Each row is followed by its class.
[-118 -107  -22  -31 -330  443 -299  491 -205 -248  131 -357  258 -205
   11 -156  143 -257  -80 -441   43 -139  117   -1  208 -302   58   54
  192   15 -475 -122  178]  M
[ 145  -41 -240  137    4 -148  187 -148 -284 -324 -367  -98  239  -40
 -405  326   53  -35   37   70  122 -270 -448  473 -109  -12 -229   -9
  142  117  -32  200  -82]  A
[ 158  -89 -212  165  -44 -209  139 -222 -283 -437 -404 -281  259   16
 -446  166   86  -39   78  105   83 -344 -392  518  -93   90 -216  -56
  149  107    2  257 -107]  D
[-167   14 -258  -93 -183   11   23  -74  -13 -170  248 -408  -61 -220
 -187 -671  -53 -365  207  -36  383 -143 -223   33 -136  415 -102  526
  213  229  -31  135  218]  X
[  -5 -432 -349  146 -418  460  -14  374  -21 -274   39 -218  -71 -492
  -87  519 -172 -130 -282  -70   47 -240   54 -107  -30 -151  143  149
  -90 -163 -349 -294  109]  G
[ 112 -383 -209  260 -407  587 -196  316 -270 -212  154 -400  289 -410
  168   64   98  -52 -296 -349  -82 -432  138  -71   68 -293  135  476
  103   -5 -689  -88   81]  D
[-150  126 -305 -688  104  180 -248  123  -72  331  150  -49  148  283
  -65 -274   34   19  262 -128  187 -302   76  374 -229 -152 -144  -26
  232 -135  163  -30  355]  A
[-154 -319  -98   38 -228  314  -13  -26 -233 -278  248 -361  298 -195
  194 -205  -87 -129  168    7   82  -68  -91  -98  171 -248  230  176
   64  281 -383  274   26]  E
[ 225 -132 -264  102  -12 -193  145 -245 -320 -376 -498 -163  269  -30
 -389  329  -13  -26   34   72   44 -312 -394  481 -106   -9 -217  -11
  118  103  -93  263  -44]  K
[  78  128  280 -328  489 -322  -29 -171  200 -157  -87  104  121  -52
 -128 -400  116 -355 -223  -81   55   24   33  140  136 -197  142 -148
  138   -8  447   92  -75]  G
[-199 -189   31   11 -151  359    9  -91 -166  -99  171 -216  229   11
  286 -130  -85   23  120  -95  101  -28  -38 -128  175 -214  216  213
  144  242 -283  296   33]  E
[ 377  137 -238   82 -274  408   40  398  135 -362   76  105   26 -406
  112  409   80 -345 -334 -355   90 -126   23 -201  225  -66  135   58
   35  -99 -303  -77  129]  S
[ 148  -96 -430 -508   15 -211  -11 -246   -8  159 -171    6  -76   28
  -75  131   45  252   18  119   22 -469    6  -17 -310  108 -316  173
   83 -198  280  125  175]  X
[-197  -56    6   54  -26  324   39   -2 -230  -14   87 -283  292   89
  361   58   66  -26   79 -118 -110   39   91  -80  182 -199  111   -4
  -18  312 -686  395   72]  S
[-404 -291  -57    0 -147  295  -66  -46 -259   -3  127 -314  209   48
  229 -242  -20  -98  151  -76    0   69   16   25  126 -128  220  243
  204  413 -563  263   70]  C
[-137 -100  -35  -50 -221  -89  112  -45  358   82  145 -223 -225 -398
  -90  394 -400   12  144  452  609 -165 -440  -63  -92 -212  380  353
  129    5  532 -153  362]  C
[ 270   13  282  -93  132 -341  -17 -120  161 -333  296  -34   91   14
   85 -487  228 -255 -181  160  -10  -82  -10  -41  247  105   24  326
   51  235  374  122  -58]  W
[ 122  101 -239 -210 -308  -70 -351 -141  215  -93  183 -665  408   31
 -325 -409  -30 -114  233  307  291 -411  -62 -102  -48  -52  359 -507
  344 -214  584  124  592]  M
[  88 -243  -38  196 -365  580  -80  359  -23 -332  -54 -332  107 -278
  -33  479    4 -190 -307 -373  -58 -304   84   67  120 -288  271  348
  119 -243 -376  -20  135]  M
[-273  -82  -97 -435 -331 -251 -121 -160 -102  264 -351 -166 -142  -96
   90 -218   32  161  320  195  179  -42  100 -260 -242  -65 -177  247
  224  -75  784  123  321]  W
[  38  -91  246 -257  278 -246   29   19  336 -306  261  -49  208 -274
 -133 -274   58 -318  296  270  -20  116  -66  225   54 -357   12  526
   65  -12  631  396 -146]  C
[-258   -3  -87 -621 -182 -245 -421  181  254  239  359 -254 -289 -260
   80 -275  -42   94   29 -248  610 -405 -261 -103  107 -325  434  214
  691   50  468    5  294]  V
[-234 -221  -58   61 -162  179  -57 -133 -215   47   72 -265  168   21
  259  -79  -16   21   14  -91   17    0   32 -156  113 -136  130  137
   75  308 -582  332   10]  S
[ -66  131   30 -472 -238 -230  -43  -16  172  474 -134  -70  200 -187
 -292  306 -286  245  258  223   -3   48   57 -164 -208  -11 -215  300
   48 -163  356   82  218]  M
[ 114   -6  160   82  218 -301 -143   26  500  -61  173  104  -65   20
   58 -292  151   47 -122  -69   73  307   79  -45  105 -129  211  306
  227 -147  662  290 -185]  W
[ 144 -221 -203  183 -407  278 -230  463  -58 -428   69 -356   69 -378
  171   55  213   41 -261 -318   18 -163  -55 -378  195 -262    7  -45
   22  -67 -277  -93  -22]  V
[-351   31 -133 -499 -201 -225 -188  -52  -50  360  -12 -354   25  -24
 -355 -171  -96  189  403   14  332   68  137  249 -160  -90 -352  119
   96 -238  397  152  340]  S
[ 145  -83 -307   97  -36 -148  140 -221 -299 -360 -327 -209  242  -52
 -389  158   22  -19  109  -22  123 -283 -414  469  -50   88 -135   27
  126   98  -89  238  -46]  K
[ 150  -91 -140 -292  -45   46   69  -98 -246 -176   61 -304  190  -84
 -101 -345   14 -517   99  196 -110 -191 -174  145 -185 -139 -142  395
  287  272   47   29  318]  C
[  22   43  182 -304  116 -255  171  -72  333   97  360  116  -64 -211
 -179 -275   91 -287  -71   96 -150  152  -14 -333  108  -35  -37  694
  -61   39  530  -10 -242]  S
[ -59 -125  -20  101 -178  249  -28  -54 -206  -41  133 -135  191   34
  248 -100 -152 -103   44 -135   -7    1   26 -123   89  -10  191   84
  109  249 -604  300   33]  K
[-231 -311   82  122 -103  352 -130  -18 -219  -64   94 -466  191  157
  240  -48   79  223   69  -70 -103  -91   30  -64  115 -184    8  164
  -69  257 -479  147    8]  E
[ 263 -298 -369  234 -373  470  -33  297  136 -232  -76 -311  253 -531
   56  407  -77 -158 -367 -267   92  -32  106 -303  118 -164  280  516
   50 -249 -274   17    9]  W
[-154 -400 -622 -382   13  354 -207  -59 -158 -128   51 -514  182  -20
  -69 -142   95 -125  199  188   54 -341   14  -36  -79  -73 -112  -20
  274  248 -361 -108  372]  C
[ 112 -276 -283  227 -370  309 -120  290  -96 -222  -58 -337   25 -268
    8  297   45 -172 -327 -195  -71 -130  203    0  136  -34   75   81
   62  -96 -473  -77   69]  S
[-245 -156  -77  -99   10  350  -92 -143 -253   -3    9 -226  161  247
  227 -137   64  161  137  -58  -28 -189   29  -25   39  -20  109 -123
   92  121 -292  110   -4]  W
[  29  -91  102 -158  120 -324    9  -47  316 -199  383 -120  131   22
 -175 -490   96 -174 -100  -40   65  173  -47   98  246 -252  289  224
  210  -13  527  378 -170]  D
[ 140  -45 -172  101   -5 -239  130 -137 -282 -418 -407 -166  247   12
 -429  288   42  -64  115   61  154 -244 -427  570  -38  -41 -227  -29
  111   52   34  229 -105]  V
[ 180 -139 -298   32  -22  -20  121 -289 -371 -452 -388 -270  283  -34
 -397  227   37   24  106   18   59 -371 -385  533  -68   41 -228  -23
  150  104 -105  235  -12]  E
[ 131  -71 -105  128   62 -174  191 -154 -299 -421 -386 -199  231  -56
 -485  330   39  -97   85   95   87 -240 -445  605  -86  -37 -277    4
   89  118  -60  250 -111]  A
[-267 -307  -79  -20 -179  381    4  -45 -378 -156  197 -384  198  -10
  241 -280  -16 -111  200  -65  -75  -85   11  -42  118  -71  106  223
   70  299 -508  199  -28]  E
[ 166 -128 -189  119  -49 -161  147 -154 -279 -383 -434 -266  237  -86
 -525  276   48  -25   71   45   44 -281 -417  517  -93  -10 -271   89
   66   -1   41  175  -95]  X
[-225   60 -176 -222 -344 -123 -303  166  235  298  250 -285  159 -255
 -237 -290    3   -3  198 -190  367  -30   50 -285 -188 -180  -62  440
   -1  -96  208  219  309]  K
[-172 -110   48   -3 -113  276   32   -7 -153 -146  291 -285  137  -63
  111 -222 -176 -196  118  -87  -40  -18 -129   74   56  -43  207  220
   83  391 -559  315  123]  K
[ 116    4  308 -261  140 -248  -54  -18  412 -148  235  121   67   71
 -308 -131  161 -356  -69  -37 -166  336  117  -51  375 -196  101  238
   64   69  434  232 -206]  S
[-154   73   37 -418  -77   27  -54 -119  -44  533 -182 -126  122  284
 -224  381 -151  378  296  148  169 -243   47  264 -217  -95 -316  353
  226 -174  427   30  316]  A
[-207  -58   -9 -302  134 -109  -52  -73  -53  362  149 -194  166  247
 -335    4  -73    3  307   64  -19  108  171  201 -216 -320 -127   49
   30 -275  282  122  134]  G
[-206 -146    3   66 -135  148  -63   20 -118 -143  106 -314  158 -139
  307 -269  -98   43  210   38  141  -24 -123   24   81 -126  201   58
  138  306 -287  344  142]  X
[-283  222   20   74  341   96   -9   -1 -121   86  556 -408  181   46
  236 -544   37 -133  260 -230  514  -46 -299  198   10 -318  218  128
  266  311 -441  312  340]  X
[-146 -148   15   85 -148  326 -115   64 -165   -5   66 -345  224  170
  252 -172  -70  -75   84  -80 -131    6  108   13  156   57  213   77
  149  297 -516  184   69]  K
[ -78 -208 -312  122 -270  260 -315  305  -54 -139   30 -272  -22 -508
  310 -355   91   -2  -87 -351  302 -219  -20 -146   21 -172  256  213
  316  -74  -59 -114   42]  E
[-240  -89  212   24  -83  215 -144  -33 -193 -215   14 -291   17  -12
  417 -131   56  126  133 -182  124  -24  -12  -81   76 -153   34   -6
  135  307 -435  469  139]  W
[ 178   63  324 -333  297  -45   67    3 -184  -26   82 -125  334  401
  -25   31  -30 -290  233  -39  204  -63 -186  242   92 -549 -261  376
  395 -125  268  128  -84]  M
[-223 -142  -12    1  -37  262  -28 -125  -73 -177  204 -380  200  -80
   63 -245 -141   47  161 -123  164  -16 -188  112  136 -179  380  -66
  195  232 -370  383   52]  D
[ 245  -82 -263  138   -2 -112  149 -231 -338 -544 -379 -216  238  -98
 -331  235   78   -7   82   32  179 -314 -447  492  -46  128 -242   10
  138   98  -76  226  -75]  W
[ 153  -56 -224  136  -74 -156  164 -181 -319 -466 -368 -229  167  -40
 -377  289   94   26   49   33   64 -346 -440  534  -43   83 -186  -19
   14  105  -86  193   -8]  V
[-112 -170 -167   83 -196  519 -202  406  166 -275   95 -206   25 -539
  151  116   -3  -56 -236 -374  305 -148   -6 -167  188 -273  268  150
  259   36 -358   25  132]  A
[ -25   21  119 -224  224 -190  -23  193  322  -34  548   35  256 -243
   -2 -485  127 -224  -98  -73   -5   65   62   93  169 -229  145  578
 -149  118  101  227  -65]  X
[ 311 -454 -158  421 -494  227 -230  315 -144 -244 -286 -304  213 -246
  147  490   81   76 -557 -287  -57  -13  146 -248  171 -393 -165  285
   70  -18 -565   39  -41]  S
[ 187  -62 -117  178   34 -192  126 -160 -239 -420 -390 -171  204    1
 -445  296   23  -66   62  112  149 -253 -449  627  -79   19 -213  -46
  127  111    0  216  -77]  A
[-294 -202   91   31 -147  302   -7 -113 -362   26   87 -337  228  101
  325  -98  -29   27   95   57 -138  -61   69  -78  137 -148   28   76
   90  428 -611  254   87]  S
[ -92 -110  267  -57  204 -262  -25   21  402 -264  334 -232   84 -201
 -320 -389  274 -486  197   13    6  143   24   40  245 -267  336  645
   82 -120  664  236 -158]  M
[ 183  -54 -194   67   -5 -216  189 -241 -324 -485 -383  -85  140  -34
 -395  319   46  -13    1   65   84 -327 -462  512  -26   47 -210 -118
   36  145 -107  175  -48]  V
[  73  320  147 -307  354 -490  -65 -114  265 -237  344  -63 -115 -381
  -88 -899  352 -357   83  -75   62 -147 -104   -6   79  212  107  168
   55  152  497  137   74]  K
[-336 -195   15  -33 -130  474  -12  -66 -300  -38   -6 -424  233    2
  181  -69 -123   67    6 -193    4  -61  -96    6   63 -172  197  147
  224  311 -563  267   87]  W
[ 174   43  433 -347  293 -222  -10 -437  489 -273   83  253 -139 -157
 -209 -250   90 -272   36   14  201 -112 -131  -12  204  -84  239  537
   39   77  677  249   50]  X
[  14  -98  -63 -441 -186  -38 -261 -225  -34  337  -10 -228    0  218
 -147 -144 -104  263  572  120  329 -134  127   50 -214   32 -363  354
  -47 -409  505  -47  282]  X
[ 123  -65 -207  124   55 -147  154 -168 -315 -430 -355 -138  231   -2
 -358  214  121  -55   46   33  160 -348 -434  582  -43   33 -201  -35
  103  128  -66  217 -111]  A
[-321  -15   59 -140  147 -204  -67 -119  337 -244  404 -334   35 -447
 -432 -881   52  -83  135  -45  306   27 -284  351   76   -2  216  548
  203  177  624  181   69]  E
[-425  -54 -308 -288 -343 -271 -309  122  144  339  212 -257   60  -44
 -320 -442    0  127  338  -27  490   97   47  113 -265 -180 -146  313
  203 -217  591  158  329]  C
[  78  -66 -132   48 -318  484   32  588   14 -163  245 -216  253 -190
   54  207  -45 -249 -256 -407 -122  104   60  -82  155 -357  224  190
  175 -123 -194   40   45]  G
[-295  -56 -185 -314 -151  -50 -227  148   43  182  136 -174  147  -39
 -197  -81  -72  294  568   87  250  133   16   80  -58 -144 -209  146
  425  -71  452  213  105]  W
[-116 -137 -120  119 -263  106 -114  368  108  -52  140 -392   87 -377
  -36  -17   19 -231 -234 -281  133   71   -4 -222  112 -243  284  185
  155  -43 -181  130  -45]  A
[ -48 -158    4 -158    7 -204 -101 -115  246   17  250 -473  271 -376
 -388 -282  -22  -52   78   14  124   86 -126   24   77 -311   87  564
  139  -28  322  291  -19]  S
[ 182 -201 -177  226 -366  362  -88  431    5 -342  188 -333   60 -424
  -11  212   -4 -241 -256 -364  -41  -43   42  -73  156 -124  159  373
   82 -103 -479   35    3]  V
